[-22  27  27 -22 -22] -> tulad
[  4   1 -12   3  13] -> Nukan
[28  2  5  5 11] -> nadip
[  4   3 -12   3  13] -> beza
[-13  10   2  -2  17] -> suko
[ 33  15  33 -42 -42] -> zupot
[ 33  33 -43 -42  33] -> Gikol
places nadip: [5] | 2 3
places zupot: [-42] | 3 4
places tulad: [27] | 1 2
places Gikol: [-42] | 3
places beza: [-12] | 2

[21 21 17 21 17 21 15 22 21 -7 17 17]  tonu
[ 10 -12  16   2  42   4  -2  24   7   3  19   7]  fada
[ 13  10   1   7  48 -20 -26 -44  54   1  21  18]  fidi
[-14  31   6   7  -9 -20  15  36  21   6  23  29]  pag
[-11  31   6   7  -3 -20  15  36 -11  -7  21  29]  bave
places pag: [6] | 2 9
places tonu: [17] | 2 4 10 11
places fada: [24] | 7

[-15 -53  15  47 -26 -53 -53 -15  28 -26 -53  38 -28] -> Zozu
[ 10  49 -52 -45 -34  -9  27  -9  12   5  11   3  51] -> Nafaf
[-16  62   0 -26 -30  35  19  24  -3 -25  10 -22   1] -> dutu
[ -2 -47  26  39  -2 -17  -5 -46 -16  29  -6  -6  -6] -> vume
[-11 -58  27  51  -1  -8  -5 -36 -13  -6 -13  15 -13] -> Dab
places vume: [-46] | 7
places Nafaf: [-9] | 5 7
places Zozu: [-53] | 1 5 6 10
places Zozu: [28] | 8
places vume: [-2] | 0 4
places dutu: [62] | 1

[0 1 0 1 1 0 1] : farur
[ 44   1 -45  16 -31  60 -39] : Ket
[ 0 27 13 46 51 -9 51] : Liv
[ 44   1 -45  61 -28   0  15] : libif
places Liv: [0] | 0
places farur: [1] | 1 3 4 6
places Liv: [51] | 4 6
places farur: [0] | 0 2 5
places Ket: [60] | 5

[ -7 -11   8  26 -38 -38 -38   6 -44 -25  52  -3  58 -26 -50  41] -> lesul
[-26  34 -32 -26 -10 -21  -6  14 -19  -9  22   0  31 -15 -21  37] -> Kig
[-22 -16   2  40 -19  16  -7  27 -18 -12  22  -4  12  -4 -21 -20] -> bof
[  2 -10  -1  41 -22  11  29  18   3   3  -4   2   4  -3   4  22] -> nupo
[-18  10  -1  50 -26 -15   4  30 -30 -17  35  -2  39 -18 -34  28] -> zup
[-38 -17  14   0 -46 -33  25 -12 -24 -13 -16  -1  33 -15 -27  27] -> fal
[-2 19 16  7 -3 16 -1  2 -2 -1  3  0  5 -2 -3  7] -> deliz
places Kig: [-26] | 0 3
places lesul: [-38] | 4 5 6
places zup: [-15] | 5

[ 27  -4   4  -4 -22  37  17   2   2   7  11 -14] -> refun
[ 28 -27   5 -12 -31  28   9 -13   8   7  20 -13] -> raz
[ 26 -39  12 -20  -8  27  13 -18   3  18  20   2] -> Bazis
[ 28 -48  10 -20 -16  25   6 -21   3  21  21  -8] -> vubu
[ 26  11  11 -22  -7  -7  -7 -22 -22  23  11 -22] -> Limas
[  2 -50  10 -17 -14  29  13 -18   2  22  12  -6] -> Likan
[ 15 -45  -6 -10 -11  27  -5 -19  -3  24  12  -3] -> pef
[  1 -48 -13 -12 -13  28 -13 -13   1  24   1   1] -> fevun
[ 29 -39  10 -19 -16  22  10 -22   8  17  23  -7] -> zano
places fevun: [1] | 0 8 10 11
places Limas: [-7] | 4 5 6
places refun: [-4] | 1 3
places Limas: [-22] | 3 7 8 11

[18 18 19 19] : tupur
[7 7 7 6] : Suson
[ 9  9 36 35] : Badum
places tupur: [18] | 0 1
places tupur: [19] | 2 3
places Suson: [7] | 0 1 2
places Suson: [6] | 3
places Badum: [36] | 2

[  1 -56 -21   0   5  -7   0  -4   0   0  -1  -1  11   5   5 -57  19  13
   7  -5  38  19 -12  -7  10   0 -14  19] : Ruzos
[  1 -56 -21   0   5  -7   0  -4   0   0 -39   4   0   5   5 -57   3  13
   5  -5  38  10   4  10   8   5   2   4] : Dezol
[  1 -56 -21   0   5  -7   0  11   0   0 -39  -1  11   5   5 -57   3  13
   7  -5   1  10   4  10   8  33   2   4] : pem
places Ruzos: [0] | 3 6 8 9 25
places Dezol: [0] | 3 6 8 9 12
places Dezol: [4] | 11 22 27

[ 26 -13   2  18 -34  -5 -15 -42]  Galem
[  2 -15   2   2   1 -13   5   2]  Mag
[  8 -13   2  18 -34  -5 -15 -42]  modu
places Mag: [2] | 0 2 3 7
places modu: [8] | 0
places Mag: [-15] | 1

[  2  14   1   3  -4   9  -9 -30   7   2 -16  28  22 -27  12   8 -19 -19
   3 -13 -24 -19  16  12 -42   4  22  -4  -7  -5 -28  -5  11   4  11   7
 -12   0 -45  16  16   3 -18 -20 -37 -13 -15  11 -15  -9   0 -33 -18 -17
   4 -19  -2 -21  -2  12] = vav
[ -7   0  -5  -4  10  11  -7   3   0 -15   7  -5   0  -6  -8   2   6  -5
   5  -5 -17   7  27 -11 -12   8 -10  13  -6   0  -4  11   2  -5  16 -18
  15  21  13  11  11  -2   6   8  -8  -3  -6  -1  -9 -15  -1   1  -7 -25
  -1 -12   3   5   3 -13] = buv
[  2   0 -10  -5 -13  -5  -3   5  -1  -1   7  -5  10  -8  -1   3  19  12
   5   5  13  10   2 -12  11   6   8   2  -2   1  14  11   0 -19  -4   6
   4  -3  10 -11   6  -2  11  -6   9  -2   1  -2   9  -6   7   1  10  -4
   6   6   9   7  -5  10] = tifog
[ -8  -7  -5  18  18  14   5  -4  12  -1   2  -2   1   1   2  15   3  -3
 -11   1   7  15  24 -15  -8   9  11   7  -2   6  -8   8  -8  11   7 -14
  -7 -20 -20  -4   7  -4  -6  21   2  -1 -11  -7 -18   0  -8  -5   9 -15
  -9  -8   1  -5  20 -16] = nusan
[  7   1   1  11  -4   6   1   0   1   0  -2   4   3 -10  -2  -3  -4  -2
   3  -9  -4   8   0   7  -1  -7  10   2   5 -13  -6   8   2  -2  -3   0
  14   5   0   1   0   7   1  -4   1   0  -2 -10  -4   5   3   3   2 -11
  -4  10  -4   0  13  12] = Reme
[ -8  -7  -5  18  18  14   5  -4  12  -1   2  -2   1   1   2  15   3  -3
 -11   1   7  15  24 -15  -8   9  11   7  -2   6  -8   8  -8  11   7 -14
  -7   8   1  -1   1   9   6 -12   3  -4  -2  -9   0  -6   5   2  10 -12
   2   6  -6   0  13  17] = fafus
[  8  -1  -4   7  -4   5   0  11  31  -8 -11  -5   0  -9   4  14  -3  14
  15  -8  11   6   5  -9 -15   1   4  11  -8   6  -4  12  -9   4   6  -4
  -1  -6  -2  12  10  -6   6  14  -9 -11 -11  -1  -6  -5  -8   2   2   5
  10   4  -3   7  -4  -1] = ran
[ 16 -11  -2  13 -24   5  13 -12  16   8 -20  -7  23 -18  17   4  -1  22
  -7 -17  11   0  17  29  -4  40  23   1 -20  14   2 -15  10 -20   3  12
   8  18  17  -3   4  20 -19  -6 -19  10   3  14 -13  -4  12  14   9  21
 -16   8   2 -10  37   6] = fipi
[ -2   3   0  11   3   2   4   5  -3  -4   0  -1  -2 -10  -1  -4  -3  -2
   6  -4  -5  -3   4   9  -1  -7   2  -1   2 -18  -3   2   4  -4   0   4
  16   2   1  -2  -2  15   8   3   7   5 -10 -13   2   4   2   1   2 -20
   1   8  -4  -2  13  10] = Ver
[  0   5   4   9   5   7  -2   6  -1  -3  -2   3   1  -8   1  -8  -3   7
   2  -6  -5   2   5   9   0  -6   6   0  10 -15  -4   5   2   0  -1  -3
  13   1  -2   3  -7  11   5   0   1  -2  -2  -8  -3  -5  -1   4   4 -18
   2  10  -4  -5  15  17] = Pusev
places Ver: [2] | 5 26 28 31 37 48 50 52
places fafus: [-12] | 43 53
places Reme: [-9] | 19
places tifog: [11] | 24 31 42

[-57  17   4  -6 -25   3 -57 -57 -17  -6  -6 -56   3 -18 -30 -56  44  -4
 -18]  beze
[ -4  29   4  43 -25 -22  30 -57  -1   4  44  12   3 -57 -30   5  44  -4
 -18]  nuzo
[ -4   0   4 -10 -25   3  30 -57  17   6  -6  12   3  25 -30   5  44  -4
 -18]  Dob
places beze: [17] | 1
places nuzo: [44] | 10 16
places beze: [-18] | 13 18
places nuzo: [-57] | 7 13
places nuzo: [5] | 15
places beze: [-56] | 11 15

[ 25  29  20  -8  -9 -30   1   3   3  27  18 -41 -14   4 -30  -7  -5 -10
   2   3 -14   3  -6   2   5   4   2  -5  -7 -31 -30 -46 -12   8 -30] -> Zuzu
[  6  16  28  -3  13   4  -3  -9   8 -29  20 -18   4  53  -6   2  15   2
  -2  29  -5  -6  28  -3   2  19  19   2  24   1  43  28   3  19  -4] -> zaf
[ 34  39  31  15  16 -38   5  19 -16  30  14 -55 -10 -11  -6   0  12   1
  -3  25 -15  -8 -10  -4  12  -3  -6 -11 -11 -21 -39 -25 -13  -7  -7] -> Tolir
[  5 -20  -5 -20  16   2   1  -6 -19 -11 -21  30  13  15 -14 -20  -5   7
 -20   6  26  -2   1  16  -3 -29   3 -26  25  -4   3   7 -16   4   1] -> Katun
[  1 -11  -3  -4  11 -12   6 -15 -16   5 -14  15   7  16 -20 -21  -5  -8
 -13  -1  25  -1   1  16   2 -26  13 -30  27   0   0  -5 -13  -9  -1] -> kisif
[ 25  29  -4  -8  -9 -30   1  26 -14  27  18 -41 -14   4 -15  -7  -5 -10
   2  -5 -14   3  -6   2   5   4   2  -5  34 -31 -58 -46 -12   8  20] -> tuz
[  6  16  -1  -3  13   4 -19  -9   8 -29  20 -18   4  53  -6  29  15   2
  -2  29  -5  -6  -7  21   2  19  19  26  24   1  43 -43 -13   7  20] -> Givin
[  6  16  -1  -3  13   4 -19  -9   8 -29  20 -18   4  53  -6  -3  15   2
  -2  29  -5  -6  -7  21   2  19  19  26  24   1  43  28   3  19  -4] -> bar
places zaf: [28] | 2 22 31
places Zuzu: [3] | 7 8 19 21
places zaf: [2] | 15 17 24 27

[-9 46 -9 -9 46 -9] = viza
[-30   4  28   3  17  34] = balol
[-11 -16   5  14   7  23] = poz
[ 15 -54 -54   9 -54  15] = Sogi
[ -8  -7   6 -53 -10 -10] = Gusut
[ -8  10  -8  11 -30 -16] = labul
places viza: [-9] | 0 2 3 5
places Gusut: [-8] | 0
places Sogi: [-54] | 1 2 4
places Gusut: [-10] | 4 5
places poz: [-11] | 0

[-12  16  18 -14   1  -1 -12 -12] = potik
[ 9  4  9 -9  3 10  4  2] = ked
[-14   4 -14 -14   4 -14 -14 -14] = fef
[ 10 -17 -18  14  -3   3   8   7] = fikon
[-17 -17   6  19   6  34 -17   6] = tuf
[-12  16  -6 -14   4  -1  -8   3] = muku
[-21   6  46 -13 -19   6 -26   6] = Gup
[ 21 -25 -21  16  21  -1 -25  21] = lof
places tuf: [6] | 2 4 7
places Gup: [6] | 1 5 7
places ked: [4] | 1 6
places fef: [-14] | 0 2 3 5 6 7
places ked: [3] | 4
places potik: [-12] | 0 6 7
places lof: [-25] | 1 6

[ 31  50  39   5  31 -50] : tib
[-36 -16   9  32  31  20] : bokiv
[-36   3  39  -1 -41   2] : riz
[-21 -21 -21 -24  -1 -24] : guf
[  8 -23  51  -8 -41  55] : tuv
places guf: [-24] | 3 5
places tib: [31] | 0 4

[  0  -3   1 -41   0   9   0   0  -5   0  56  56  56  56] = dife
[ 57  -4   1   1  57  57 -39 -15  57  -4   1 -12   1  -4] = dozip
[ 21   1  27 -32   0  51 -11  58  44  34  16 -18 -41 -11] = gefes
places dozip: [-4] | 1 9 13
places dife: [56] | 10 11 12 13
places gefes: [0] | 4
places dozip: [57] | 0 4 5 8
places dozip: [1] | 2 3 10 12
places dife: [9] | 5
places gefes: [-18] | 11

[  5   5   1  11   0   2 -20  30   8   0  -1  18   4   1  16   2   8 -16
 -14  -6   1  13  -5 -15   1   0   8   3   5  14  -6   9  -1]  fab
[  5   2 -47  -8  -8   6   5   5 -47  -5   3 -47   6 -47   3  -6   0   9
   6  10  11  -1 -14  -3 -11  -3 -47   3   6 -23  -7   5   7]  mufa
[  3 -11   0 -17   1  -8  18   4 -28 -12  -1  -1 -19   8  -3  10 -17  -3
 -16  17   1  33  12  11 -13  -4  -3  -9   8  15  -4  18  19]  Tevep
[ 11  -9 -24   8   0  -4  11  46  30   2   5 -18  19   0   1   2  -4  -1
 -23   6   3 -12  11   1  13  10   0  -7   9  11   5  -3   5]  finu
[ -7   1   0   6   5   7   1  11  11   9 -13  30  -5   1  20  -6   5  -7
 -26  -3  14  -8 -13  13 -11 -12   5   8   8   1  13   1   0]  nini
[-15   6   2 -15   6   5 -10   3  -8   5   8  29   3   2   0  19  -2  -1
  -7  12 -13  -8 -25 -14   5  -3   2  -2   3   5   5   4   8]  neka
[  6   0  -6   4   2   5   9  10 -28   5  -8  -3  -4   2  10  10  -3  -1
   3   0  -7   5  28  -4  13  -2   4   4   8   4  10  -9 -12]  Mig
[  2   3  -1   3 -12 -10  15  -2  36  -6   5   0  -6 -10  -7  11   0   1
  -6   6   8   2  -8  -8   6   4  12   2   2   3  -6  -4   4]  podi
[ 15  -4 -13  -1   2   6   5 -33  57   3  -6  -3   7  -9  20  -5  -8 -16
  15   1  -6  17   5 -11  17  -2  -7   1   2   0 -24  -6 -14]  sig
places mufa: [5] | 0 6 7 31
places Mig: [4] | 3 26 27 29

